Here is a tiny trained network, its code and every weight. The questions are about switching its units off for an input and a target symbol, where a switched-off unit gives its printed mean instead of its output.

import numpy as np


def w(rows, s, z=0):
    codes = np.array(rows[::2]) - 128.0
    scale = np.full(codes.shape[1], s)
    scale[-1] = z or s
    return codes * scale


def f(y):
    return np.maximum(y, 0)


def softmax(a):
    e = np.exp(a - a.max(-1, keepdims=True))
    return e / e.sum(-1, keepdims=True)


def log_softmax(a):
    a = a - a.max(-1, keepdims=True)
    return a - np.log(np.exp(a).sum(-1, keepdims=True))


def net(x, mask):
    ids = ['βγδεζηθλμξπστφψω'.index(c) for c in x.split()]
    T = len(ids)
    res = E[ids] + P[:T]
    r = res
    for j in range(2):
        rows = slice(2 * j, 2 * j + 2)
        q, k, v = (r @ M[0][rows].T for M in (Q, K, V))
        z = softmax(np.where(np.tri(T) > 0, q @ k.T / 2**0.5, -1e9)) @ v
        o = O[0][rows]
        res = res + np.where(mask[j], z, o[:, -1]) @ o[:, :-1]
    y = f(res @ A[0][:, :-1].T + A[0][:, -1])
    res = res + np.where(mask[2:6], y, B[0][:, -1]) @ B[0][:, :-1]
    return log_softmax(res[-1] @ U[:, :-1].T + U[:, -1])


Q, K, V, O, A, B = {}, {}, {}, {}, {}, {}
E = w([
[136,139,80,197],'β',
[85,67,116,72],'γ',
[147,6,91,173],'δ',
[130,124,188,123],'ε',
[174,97,51,218],'ζ',
[162,80,131,76],'η',
[86,2,139,107],'θ',
[116,163,27,108],'λ',
[166,34,197,145],'μ',
[205,164,155,166],'ξ',
[163,82,105,40],'π',
[148,101,194,87],'σ',
[114,162,34,111],'τ',
[87,171,101,122],'φ',
[165,163,183,122],'ψ',
[196,160,130,110],'ω',
],0.0074)
P = w([
[121,128,110,140],'0',
[254,33,52,30],'1',
[88,181,150,175],'2',
[106,119,113,148],'3',
[251,130,24,57],'4',
[87,179,147,176],'5',
],0.0056)
Q[0] = w([
[177,83,100,175],'H1',
[209,150,81,52],'H1',
[164,171,253,183],'H2',
[173,123,44,188],'H2',
],0.026)
K[0] = w([
[181,93,92,185],'H1',
[244,127,88,77],'H1',
[195,176,251,145],'H2',
[120,137,96,225],'H2',
],0.026)
V[0] = w([
[191,175,130,3],'H1',
[16,143,165,171],'H1',
[120,46,96,80],'H2',
[207,154,226,128],'H2',
],0.016)
O[0] = w([
[26,158,109,2,149],'H1',
[88,107,206,224,2],'H1',
[60,51,154,63,149],'H2',
[220,198,185,76,99],'H2',
],0.0099,0.0079)
A[0] = w([
[50,237,223,192,124],'N1',
[82,156,141,94,2],'N2',
[64,176,237,155,32],'N3',
[47,250,117,214,107],'N4',
],0.012,0.0044)
B[0] = w([
[132,106,249,75,227],'N1',
[171,96,141,197,253],'N2',
[147,30,42,162,163],'N3',
[51,191,109,142,246],'N4',
],0.018,0.0038)
U = w([
[35,176,150,141,122],'β',
[114,58,133,154,48],'γ',
[248,75,70,236,72],'δ',
[123,92,167,112,75],'ε',
[129,202,52,234,138],'ζ',
[143,130,144,112,227],'η',
[158,27,116,180,26],'θ',
[52,152,72,135,42],'λ',
[221,80,155,150,93],'μ',
[167,212,169,114,145],'ξ',
[131,95,84,32,250],'π',
[178,81,182,113,63],'σ',
[50,158,75,141,23],'τ',
[49,76,160,124,34],'φ',
[147,160,149,114,132],'ψ',
[254,197,56,131,203],'ω',
],0.0055,0.0024)

Each question gives the input, a string of symbols that net reads in full, and the target symbol t.
The units are the heads (2 rows each of Q, K, V and O) and the neurons (one row each of A and B). Each row of codes is followed by its name. A weight is (code - 128) times the scale printed after its matrix; where a second scale follows, it is the last column's (O, A, B and U).
mask holds one flag per unit, heads first, then neurons. A switched-off unit (its flag False) gives its mean, the last column of its rows in O or B, instead of its output. The means were averaged over made-up inputs and are rounded, as every weight is.
A unit's drop is (log p(t) with every unit on - log p(t) with that unit switched off) / (log p(t) with every unit on - log p(t) with every unit switched off).
The circuit of an input: a set's keep is (log p(t) with only the set's units on - log p(t) with every unit switched off) / (log p(t) with every unit on - log p(t) with every unit switched off). Starting from all 6 units, units are removed one at a time, each time the one whose removal leaves the highest keep (on an exact tie, the one counted first), for as long as the keep stays at least 0.8.
circuit, biggest first: the units of the circuit, biggest drop first
k most important neurons: the k neurons with the biggest drops, biggest first
which heads matter: for each layer, one digit per head in row order, 1 if its drop is at least 0.15 and else 0, layers parted by /
drop when u is switched off: that unit's drop, to one decimal
input π ε ζ ζ, target δ: most important neuron => [N1]
input π η η ξ, target ω: which heads matter => 01
input λ ω σ ζ β, target π: which heads matter => 10
input μ μ γ τ ζ, target π: 2 most important neurons => [N2 N4]
input ξ ζ τ η θ, target π: circuit, biggest first => [H1 H2]
input π φ ζ ξ ζ ξ, target ξ: circuit, biggest first => [H2 N1 H1 N4]
input η ξ π ξ ζ ζ, target ζ: circuit, biggest first => [H2 H1 N4]
input β θ ω, target ω: which heads matter => 01
input π δ δ ξ, target ω: circuit, biggest first => [H2 H1]
input δ ζ δ δ φ, target π: circuit, biggest first => [H1 H2]
input ξ μ θ, target θ: circuit, biggest first => [H1 N3]
input ζ γ ξ β, target ζ: circuit, biggest first => [H1 H2 N1 N4]
input ζ ζ ζ δ ξ ω, target ω: circuit, biggest first => [H2 N1]
input λ μ φ ω β φ, target φ: circuit, biggest first => [H1 N1 N4 N3]
input ζ ω ω ε ω, target π: circuit, biggest first => [H1]
input ξ ω δ ζ, target δ: 2 most important neurons => [N4 N1]
input ζ δ ξ, target ξ: 2 most important neurons => [N1 N4]
input γ π η β, target ζ: 2 most important neurons => [N4 N1]
input η ξ β, target β: 3 most important neurons => [N4 N1 N2]
input φ ω ε η β, target π: drop when H2 is switched off => 0.0
input τ ω ψ ξ ε, target π: drop when H1 is switched off => 0.8
input ψ π δ, target δ: drop when H1 is switched off => 1.1
